Below is a small trained network, with its code and all its weights. Each question gives an input and a target symbol and asks what happens when units are switched off, that is, made to give their printed mean instead of their output.

import numpy as np


def w(rows, s, z=0):
    codes = np.array(rows[::2]) - 128.0
    scale = np.full(codes.shape[1], s)
    scale[-1] = z or s
    return codes * scale


def norm(h):
    return h / np.sqrt((h * h).mean(-1, keepdims=True) + 1e-5)


def f(y):
    return np.maximum(y, 0)


def softmax(a):
    e = np.exp(a - a.max(-1, keepdims=True))
    return e / e.sum(-1, keepdims=True)


def log_softmax(a):
    a = a - a.max(-1, keepdims=True)
    return a - np.log(np.exp(a).sum(-1, keepdims=True))


def net(x, mask):
    ids = ['ΘΞΣΦαβγεηλπψω'.index(c) for c in x.split()]
    T = len(ids)
    res = E[ids] + P[:T]
    u = 0
    for l in range(2):
        q, k, v = (norm(res) @ M[l].T for M in (Q, K, V))
        z = softmax(np.where(np.tri(T) > 0, q @ k.T / 3**0.5, -1e9)) @ v
        res = res + np.where(mask[u], z, O[l][:, -1]) @ O[l][:, :-1]
        u += 1
        y = f(norm(res) @ A[l][:, :-1].T + A[l][:, -1])
        res = res + np.where(mask[u : u + 12], y, B[l][:, -1]) @ B[l][:, :-1]
        u += 12
    return log_softmax(norm(res)[-1] @ U[:, :-1].T + U[:, -1])


Q, K, V, O, A, B = {}, {}, {}, {}, {}, {}
E = w([
[172,100,107,112,129,168],'Θ',
[186,104,105,116,139,162],'Ξ',
[166,94,122,105,132,170],'Σ',
[164,102,106,109,124,167],'Φ',
[167,129,85,184,119,129],'α',
[172,94,130,110,134,165],'β',
[176,107,112,115,134,164],'γ',
[174,87,132,112,135,164],'ε',
[174,105,96,105,135,167],'η',
[174,93,119,110,131,159],'λ',
[61,158,130,114,109,108],'π',
[90,52,184,142,2,135],'ψ',
[130,170,166,116,144,165],'ω',
],0.017)
P = w([
[254,126,162,27,41,126],'0',
[149,157,72,145,43,178],'1',
[109,141,67,153,88,169],'2',
[90,115,78,151,125,156],'3',
[78,97,83,151,147,144],'4',
[57,82,96,137,172,127],'5',
[60,72,96,145,184,113],'6',
[64,63,96,151,197,100],'7',
],0.0078)
Q[0] = w([
[132,202,61,253,156,125],'0.h1',
[91,88,67,209,180,132],'0.h1',
[40,73,103,161,161,228],'0.h1',
],0.0055)
K[0] = w([
[171,169,54,145,107,72],'0.h1',
[105,114,60,113,143,26],'0.h1',
[49,254,174,88,100,62],'0.h1',
],0.0051)
V[0] = w([
[152,144,197,152,87,154],'0.h1',
[100,151,119,126,35,1],'0.h1',
[177,44,111,174,89,146],'0.h1',
],0.0061)
O[0] = w([
[63,137,141,152,127,105,160],'0.h1',
[192,118,38,107,203,74,250],'0.h1',
[1,87,137,51,111,217,146],'0.h1',
],0.0073,0.002)
A[0] = w([
[208,118,152,53,103,106,74],'0.n1',
[97,136,176,138,183,124,133],'0.n2',
[129,122,146,169,55,191,251],'0.n3',
[120,115,168,11,57,187,116],'0.n4',
[157,131,139,147,159,64,169],'0.n5',
[109,122,63,107,117,81,183],'0.n6',
[134,98,116,177,142,100,68],'0.n7',
[133,120,149,33,127,94,162],'0.n8',
[151,132,174,185,128,142,8],'0.n9',
[28,181,174,114,88,150,143],'0.n10',
[116,80,127,99,90,233,10],'0.n11',
[128,249,155,186,174,155,23],'0.n12',
],0.011,0.0027)
B[0] = w([
[254,174,55,158,157,139,182],'0.n1',
[93,146,143,125,118,62,152],'0.n2',
[169,150,99,96,178,84,244],'0.n3',
[191,140,94,68,204,103,233],'0.n4',
[69,76,65,82,182,116,171],'0.n5',
[118,62,159,163,132,200,239],'0.n6',
[176,133,120,91,188,158,164],'0.n7',
[177,134,87,71,166,113,161],'0.n8',
[106,111,82,187,127,120,133],'0.n9',
[200,116,68,62,84,104,219],'0.n10',
[94,128,120,237,159,77,254],'0.n11',
[31,139,142,170,100,147,161],'0.n12',
],0.0078,0.0064)
Q[1] = w([
[180,139,137,163,160,120],'1.h1',
[111,140,220,132,9,105],'1.h1',
[160,142,25,112,176,91],'1.h1',
],0.011)
K[1] = w([
[84,103,12,146,132,166],'1.h1',
[208,222,69,108,82,196],'1.h1',
[62,125,255,91,101,61],'1.h1',
],0.0097)
V[1] = w([
[94,120,119,158,250,253],'1.h1',
[46,244,146,50,170,156],'1.h1',
[25,128,71,104,31,136],'1.h1',
],0.0051)
O[1] = w([
[109,211,164,85,166,157,206],'1.h1',
[181,223,117,253,189,87,3],'1.h1',
[87,165,140,192,83,55,102],'1.h1',
],0.0074,0.0024)
A[1] = w([
[112,155,37,117,91,13,111],'1.n1',
[143,95,74,117,188,176,43],'1.n2',
[114,138,169,106,73,92,96],'1.n3',
[239,148,117,27,111,1,209],'1.n4',
[155,145,194,20,157,183,82],'1.n5',
[111,135,84,87,10,128,120],'1.n6',
[137,95,121,169,189,130,147],'1.n7',
[80,217,104,182,116,125,177],'1.n8',
[154,110,176,129,161,233,86],'1.n9',
[189,138,168,30,40,95,129],'1.n10',
[39,197,141,61,202,111,91],'1.n11',
[19,223,185,177,113,216,2],'1.n12',
],0.0086,0.0037)
B[1] = w([
[172,141,151,110,141,171,203],'1.n1',
[90,121,144,93,131,103,239],'1.n2',
[169,137,126,172,128,119,132],'1.n3',
[65,109,104,140,141,121,255],'1.n4',
[104,161,162,197,114,146,150],'1.n5',
[93,161,178,184,128,85,171],'1.n6',
[154,164,142,129,113,108,214],'1.n7',
[84,86,145,122,122,108,159],'1.n8',
[153,175,141,149,113,125,150],'1.n9',
[250,129,109,111,182,151,159],'1.n10',
[177,136,122,160,91,140,165],'1.n11',
[208,131,107,95,156,117,146],'1.n12',
],0.013,0.0078)
U = w([
[4,118,98,155,146,95,215],'Θ',
[118,138,149,123,139,164,54],'Ξ',
[174,112,48,92,171,123,149],'Σ',
[126,134,120,120,102,138,3],'Φ',
[118,45,117,99,66,136,131],'α',
[112,125,160,118,142,176,105],'β',
[120,134,125,121,106,139,19],'γ',
[123,127,170,121,148,169,99],'ε',
[121,135,117,123,103,138,7],'η',
[122,139,141,127,124,172,106],'λ',
[107,140,135,119,131,176,82],'π',
[179,159,117,209,95,99,222],'ψ',
[106,137,131,125,126,177,89],'ω',
],0.017,0.0045)

Each question gives the input, a string of symbols that net reads in full, and the target symbol t.
The units are the heads (3 rows each of Q, K, V and O) and the neurons (one row each of A and B). Each row of codes is followed by its name. A weight is (code - 128) times the scale printed after its matrix; where a second scale follows, it is the last column's (O, A, B and U).
mask holds one flag per unit, layer by layer, with each layer's heads first. A switched-off unit (its flag False) gives its mean, the last column of its rows in O or B, instead of its output. The means were averaged over made-up inputs and are rounded, as every weight is.
A unit's drop is (log p(t) with every unit on - log p(t) with that unit switched off) / (log p(t) with every unit on - log p(t) with every unit switched off).
The circuit of an input: a set's keep is (log p(t) with only the set's units on - log p(t) with every unit switched off) / (log p(t) with every unit on - log p(t) with every unit switched off). Starting from the 12 units with the biggest drops (on a tie, the unit counted first), units are removed one at a time, each time the one whose removal leaves the highest keep (on an exact tie, the one counted first), for as long as the keep stays at least 0.8.
circuit, biggest first: the units of the circuit, biggest drop first
top k neurons: the k neurons with the biggest drops, biggest first
k most important neurons of layer l: the k neurons of layer l with the biggest drops, biggest first
input ω π ω λ, target ψ: circuit, biggest first => 0.n12; 1.h1; 0.h1
input π λ η π ψ, target Σ: circuit, biggest first => 0.n3; 0.n4
input ψ ψ π ε, target α: circuit, biggest first => 1.h1
input β π π ω λ π, target ψ: top 2 neurons => 1.n11; 1.n4
input ε Θ Σ ψ β β ω ε, target Θ: circuit, biggest first => 0.h1; 1.n1
input β ω π ε π ε, target Θ: circuit, biggest first => 1.h1; 0.n4; 0.n3
input β ω π α β ε, target ε: circuit, biggest first => 0.n10; 1.h1; 1.n5
input π π Σ π, target Σ: 2 most important neurons of layer 0 => 0.n11; 0.n6
input π ω α, target ψ: circuit, biggest first => 0.n12; 1.h1; 0.h1; 0.n4
input ω π ω, target ψ: top 4 neurons => 1.n12; 1.n4; 0.n12; 1.n2
input π π π, target Σ: top 4 neurons => 1.n12; 0.n10; 0.n11; 1.n4
input π η ω α ε, target ψ: circuit, biggest first => 0.n12; 0.h1; 1.h1; 0.n4
input π β Σ λ λ Θ ω ψ, target ψ: top 2 neurons => 0.n10; 0.n3
input ω ω π Σ, target ψ: circuit, biggest first => 0.h1; 1.h1; 0.n4
input α α ε ψ π ω, target ψ: top 3 neurons => 0.n12; 1.n11; 1.n12
input η π η π π ω α, target ψ: circuit, biggest first => 1.h1
input ε ω π γ, target ψ: 2 most important neurons of layer 0 => 0.n1; 0.n4
input π ψ α, target α: top 3 neurons => 0.n1; 1.n4; 0.n11
input λ ω π η, target ψ: top 3 neurons => 0.n1; 0.n4; 0.n12
input π ψ α α, target α: circuit, biggest first => 1.h1; 0.n11
input π β π ω ψ, target Σ: top 3 neurons => 1.n1; 1.n10; 0.n3
input β α ω α ω, target Θ: circuit, biggest first => 0.n12
input ω ω Σ π, target ψ: top 2 neurons => 1.n6; 0.n10
input ε π β α π β α, target Θ: 4 most important neurons of layer 1 => 1.n1; 1.n10; 1.n2; 1.n12
input π α Φ α λ π ψ π, target α: top 3 neurons => 0.n11; 1.n4; 0.n6
input α π α ε β α ω η, target ψ: 2 most important neurons of layer 0 => 0.n12; 0.n2
